Below is a small trained network, with its code and all its weights. Each question gives an input and a class and asks what happens when units are switched off, that is, made to give their printed mean instead of their output.

import numpy as np


def w(rows, s, z=0):
    codes = np.array(rows[::2]) - 128.0
    scale = np.full(codes.shape[1], s)
    scale[-1] = z or s
    return codes * scale


def f(y):
    return y / 2 * (1 + np.tanh(0.7978845608 * (y + 0.044715 * y**3)))


def log_softmax(a):
    a = a - a.max(-1, keepdims=True)
    return a - np.log(np.exp(a).sum(-1, keepdims=True))


def net(x, mask):
    res = np.array(x, float).reshape(1, 3) / 4 @ E
    y = f(res @ A[0][:, :-1].T + A[0][:, -1])
    res = res + np.where(mask, y, B[0][:, -1]) @ B[0][:, :-1]
    return log_softmax(res[-1] @ U[:, :-1].T + U[:, -1])


A, B = {}, {}
E = w([
[179,55,152,104,188,73,110,185],'x0',
[158,144,43,58,161,211,183,166],'x1',
[157,112,225,100,123,124,249,87],'x2',
],0.013)
A[0] = w([
[81,167,83,113,79,192,113,98,50],'N1',
[113,87,183,179,101,54,34,135,60],'N2',
[151,126,87,92,213,163,73,255,108],'N3',
[113,76,37,107,227,111,104,175,110],'N4',
[70,199,81,163,107,83,48,172,108],'N5',
[76,144,67,175,107,117,52,142,187],'N6',
[137,167,125,129,130,138,106,125,105],'N7',
[181,135,90,127,173,112,123,160,125],'N8',
[143,212,79,187,112,140,5,126,136],'N9',
[135,134,183,130,129,129,209,179,198],'N10',
[163,185,96,69,127,205,202,159,183],'N11',
[58,189,220,190,44,92,209,16,148],'N12',
[68,108,62,200,63,144,28,157,71],'N13',
[199,92,168,94,143,141,203,97,33],'N14',
[159,171,75,95,167,251,230,156,10],'N15',
[207,16,180,120,178,47,120,193,161],'N16',
[138,81,91,118,173,132,135,128,102],'N17',
[190,21,176,84,194,34,111,157,17],'N18',
],0.0087,0.011)
B[0] = w([
[44,218,152,108,85,155,62,227,160],'N1',
[90,175,166,75,73,176,71,197,193],'N2',
[74,96,41,216,129,27,141,157,200],'N3',
[84,118,93,206,135,43,152,163,187],'N4',
[162,112,178,96,115,163,143,105,189],'N5',
[125,189,196,69,111,176,100,158,212],'N6',
[119,92,144,85,157,142,108,156,128],'N7',
[110,127,78,195,141,55,114,148,156],'N8',
[140,148,199,80,102,163,126,75,208],'N9',
[121,123,140,140,143,140,164,80,215],'N10',
[92,213,154,128,85,155,83,180,244],'N11',
[171,56,46,185,212,74,217,98,255],'N12',
[191,77,100,98,193,181,201,99,191],'N13',
[46,222,169,132,48,110,2,245,174],'N14',
[200,113,234,36,162,223,177,37,205],'N15',
[126,211,166,79,108,148,82,164,246],'N16',
[101,112,89,165,141,81,113,157,142],'N17',
[216,109,186,32,164,234,166,40,193],'N18',
],0.0083,0.015)
U = w([
[170,107,164,87,141,163,156,3,253],'0',
[74,174,148,112,91,135,68,220,20],'1',
[111,70,45,236,152,43,153,131,102],'2',
],0.02,0.0038)

Each question gives the input, the list of numbers given to net, and the class t.
The units are the neurons (one row each of A and B). Each row of codes is followed by its name. A weight is (code - 128) times the scale printed after its matrix; where a second scale follows, it is the last column's (A, B and U).
mask holds one flag per neuron, in row order. A switched-off neuron (its flag False) gives its mean, the last column of its row in B, instead of its output. The means were averaged over made-up inputs and are rounded, as every weight is.
A unit's drop is (log p(t) with every unit on - log p(t) with that unit switched off) / (log p(t) with every unit on - log p(t) with every unit switched off).
The circuit of an input: a set's keep is (log p(t) with only the set's units on - log p(t) with every unit switched off) / (log p(t) with every unit on - log p(t) with every unit switched off). Starting from the 12 units with the biggest drops (on a tie, the unit counted first), units are removed one at a time, each time the one whose removal leaves the highest keep (on an exact tie, the one counted first), for as long as the keep stays at least 0.8.
circuit, biggest first: the units of the circuit, biggest drop first
unit that matters most: the unit with the biggest drop
k most important neurons: the k neurons with the biggest drops, biggest first
drop of u: that unit's drop, to one decimal
input [-7,-3,7], class 2: circuit, biggest first	[N12]
input [5,1,-6], class 2: 3 most important neurons	[N3, N4, N11]
input [3,6,1], class 1: 2 most important neurons	[N12, N11]
input [0,0,1], class 2: 2 most important neurons	[N15, N18]
input [5,1,3], class 1: 2 most important neurons	[N15, N12]
input [3,1,-8], class 2: 2 most important neurons	[N3, N4]
input [0,-4,-1], class 0: 3 most important neurons	[N11, N14, N1]
input [2,7,5], class 1: 2 most important neurons	[N14, N11]
input [-8,0,-8], class 0: 2 most important neurons	[N13, N9]
input [6,1,3], class 1: 2 most important neurons	[N15, N16]
input [5,1,6], class 1: 4 most important neurons	[N14, N15, N16, N12]
input [6,7,1], class 1: 3 most important neurons	[N12, N11, N16]
input [1,1,1], class 1: drop of N18	2.0
input [0,-5,-4], class 0: unit that matters most	N13
input [3,4,2], class 1: drop of N12	0.5
input [6,2,5], class 1: drop of N4	0.0
